Here is a tiny trained network, its code and every weight. The questions are about switching its units off for an input and a target symbol, where a switched-off unit gives its printed mean instead of its output.

import numpy as np


def w(rows, s, z=0):
    codes = np.array(rows[::2]) - 128.0
    scale = np.full(codes.shape[1], s)
    scale[-1] = z or s
    return codes * scale


def f(y):
    return y / 2 * (1 + np.tanh(0.7978845608 * (y + 0.044715 * y**3)))


def softmax(a):
    e = np.exp(a - a.max(-1, keepdims=True))
    return e / e.sum(-1, keepdims=True)


def log_softmax(a):
    a = a - a.max(-1, keepdims=True)
    return a - np.log(np.exp(a).sum(-1, keepdims=True))


def net(x, mask):
    ids = ['αγδεθλπσφψ'.index(c) for c in x.split()]
    T = len(ids)
    res = E[ids] + P[:T]
    r = res
    for j in range(2):
        rows = slice(4 * j, 4 * j + 4)
        q, k, v = (r @ M[0][rows].T for M in (Q, K, V))
        z = softmax(np.where(np.tri(T) > 0, q @ k.T / 4**0.5, -1e9)) @ v
        o = O[0][rows]
        res = res + np.where(mask[j], z, o[:, -1]) @ o[:, :-1]
    y = f(res @ A[0][:, :-1].T + A[0][:, -1])
    res = res + np.where(mask[2:14], y, B[0][:, -1]) @ B[0][:, :-1]
    return log_softmax(res[-1] @ U[:, :-1].T + U[:, -1])


Q, K, V, O, A, B = {}, {}, {}, {}, {}, {}
E = w([
[75,254,173],'α',
[121,156,98],'γ',
[116,149,89],'δ',
[134,80,190],'ε',
[68,104,48],'θ',
[169,175,133],'λ',
[158,139,98],'π',
[140,192,39],'σ',
[118,176,49],'φ',
[156,136,110],'ψ',
],0.022)
P = w([
[119,242,12],'0',
[155,121,112],'1',
[152,109,90],'2',
[152,93,81],'3',
[155,93,63],'4',
[164,103,57],'5',
],0.011)
Q[0] = w([
[129,118,131],'head 1',
[124,117,189],'head 1',
[139,151,122],'head 1',
[75,173,153],'head 1',
[169,73,107],'head 2',
[136,92,160],'head 2',
[123,191,19],'head 2',
[175,151,9],'head 2',
],0.015)
K[0] = w([
[171,87,150],'head 1',
[114,94,228],'head 1',
[81,163,62],'head 1',
[140,230,212],'head 1',
[144,131,200],'head 2',
[236,75,161],'head 2',
[110,240,2],'head 2',
[100,200,48],'head 2',
],0.009)
V[0] = w([
[128,155,159],'head 1',
[58,62,84],'head 1',
[38,118,139],'head 1',
[57,180,171],'head 1',
[9,170,127],'head 2',
[163,162,158],'head 2',
[22,91,117],'head 2',
[151,151,136],'head 2',
],0.014)
O[0] = w([
[183,90,139,93],'head 1',
[85,118,165,185],'head 1',
[111,13,188,139],'head 1',
[193,64,68,125],'head 1',
[150,13,113,253],'head 2',
[3,110,195,101],'head 2',
[186,61,80,141],'head 2',
[12,96,108,137],'head 2',
],0.0077,0.013)
A[0] = w([
[162,71,114,3],'neuron 1',
[166,130,170,201],'neuron 2',
[134,120,76,191],'neuron 3',
[121,130,115,79],'neuron 4',
[72,75,156,2],'neuron 5',
[101,158,91,106],'neuron 6',
[166,151,115,92],'neuron 7',
[75,102,9,149],'neuron 8',
[178,95,122,143],'neuron 9',
[66,71,110,120],'neuron 10',
[81,117,181,119],'neuron 11',
[180,122,176,142],'neuron 12',
],0.015,0.0058)
B[0] = w([
[116,219,43,179],'neuron 1',
[52,52,99,133],'neuron 2',
[109,101,237,190],'neuron 3',
[104,200,153,129],'neuron 4',
[159,205,211,146],'neuron 5',
[154,207,177,151],'neuron 6',
[197,182,114,137],'neuron 7',
[171,97,205,253],'neuron 8',
[121,134,71,175],'neuron 9',
[87,162,54,184],'neuron 10',
[143,112,78,138],'neuron 11',
[5,1,206,136],'neuron 12',
],0.0054,0.028)
U = w([
[164,59,60,154],'α',
[129,137,120,40],'γ',
[194,55,230,40],'δ',
[164,48,241,124],'ε',
[2,56,24,254],'θ',
[103,181,27,25],'λ',
[162,109,202,130],'π',
[233,117,183,161],'σ',
[196,73,212,112],'φ',
[41,189,5,56],'ψ',
],0.0069,0.0048)

Each question gives the input, a string of symbols that net reads in full, and the target symbol t.
The units are the heads (4 rows each of Q, K, V and O) and the neurons (one row each of A and B). Each row of codes is followed by its name. A weight is (code - 128) times the scale printed after its matrix; where a second scale follows, it is the last column's (O, A, B and U).
mask holds one flag per unit, heads first, then neurons. A switched-off unit (its flag False) gives its mean, the last column of its rows in O or B, instead of its output. The means were averaged over made-up inputs and are rounded, as every weight is.
A unit's drop is (log p(t) with every unit on - log p(t) with that unit switched off) / (log p(t) with every unit on - log p(t) with every unit switched off).
The circuit of an input: a set's keep is (log p(t) with only the set's units on - log p(t) with every unit switched off) / (log p(t) with every unit on - log p(t) with every unit switched off). Starting from the 12 units with the biggest drops (on a tie, the unit counted first), units are removed one at a time, each time the one whose removal leaves the highest keep (on an exact tie, the one counted first), for as long as the keep stays at least 0.8.
circuit, biggest first: the units of the circuit, biggest drop first
most important unit: the unit with the biggest drop
top k neurons: the k neurons with the biggest drops, biggest first
heads that matter: for each layer, one digit per head in row order, 1 if its drop is at least 0.15 and else 0, layers parted by /
input λ γ σ θ θ γ, target ψ: heads that matter : 11
input α θ θ θ ψ, target θ: heads that matter : 01
input θ δ π, target α: top 2 neurons : [neuron 1; neuron 9]
input θ α π λ σ θ, target α: heads that matter : 01
input λ π θ θ, target ψ: top 4 neurons : [neuron 10; neuron 5; neuron 3; neuron 6]
input π δ λ θ π, target θ: most important unit : neuron 8
input π ε π λ, target ψ: heads that matter : 11
input θ θ θ θ θ π, target θ: circuit, biggest first : [head 1; neuron 8]
input λ σ δ λ θ θ, target ψ: circuit, biggest first : [head 2; neuron 6]
input λ θ θ δ, target ψ: circuit, biggest first : [head 2; neuron 3]
input θ λ α γ, target α: circuit, biggest first : [head 2; neuron 9]
input θ ψ θ λ, target θ: circuit, biggest first : [neuron 8; head 1]
input α π θ α, target θ: circuit, biggest first : [head 2; neuron 8]
input σ α λ θ λ ψ, target θ: circuit, biggest first : [neuron 8; head 2]
input θ ε φ, target α: circuit, biggest first : [head 2]
input λ θ α, target α: circuit, biggest first : [head 1; neuron 8]
input θ σ π θ σ σ, target σ: heads that matter : 01
input θ λ γ σ λ, target α: heads that matter : 01
input φ α π λ λ σ, target σ: heads that matter : 10
input α π σ λ, target θ: circuit, biggest first : [head 2; neuron 8]
input θ θ θ π α, target α: heads that matter : 11
input θ θ θ π, target α: heads that matter : 01
input θ θ θ γ γ, target α: circuit, biggest first : [head 2]
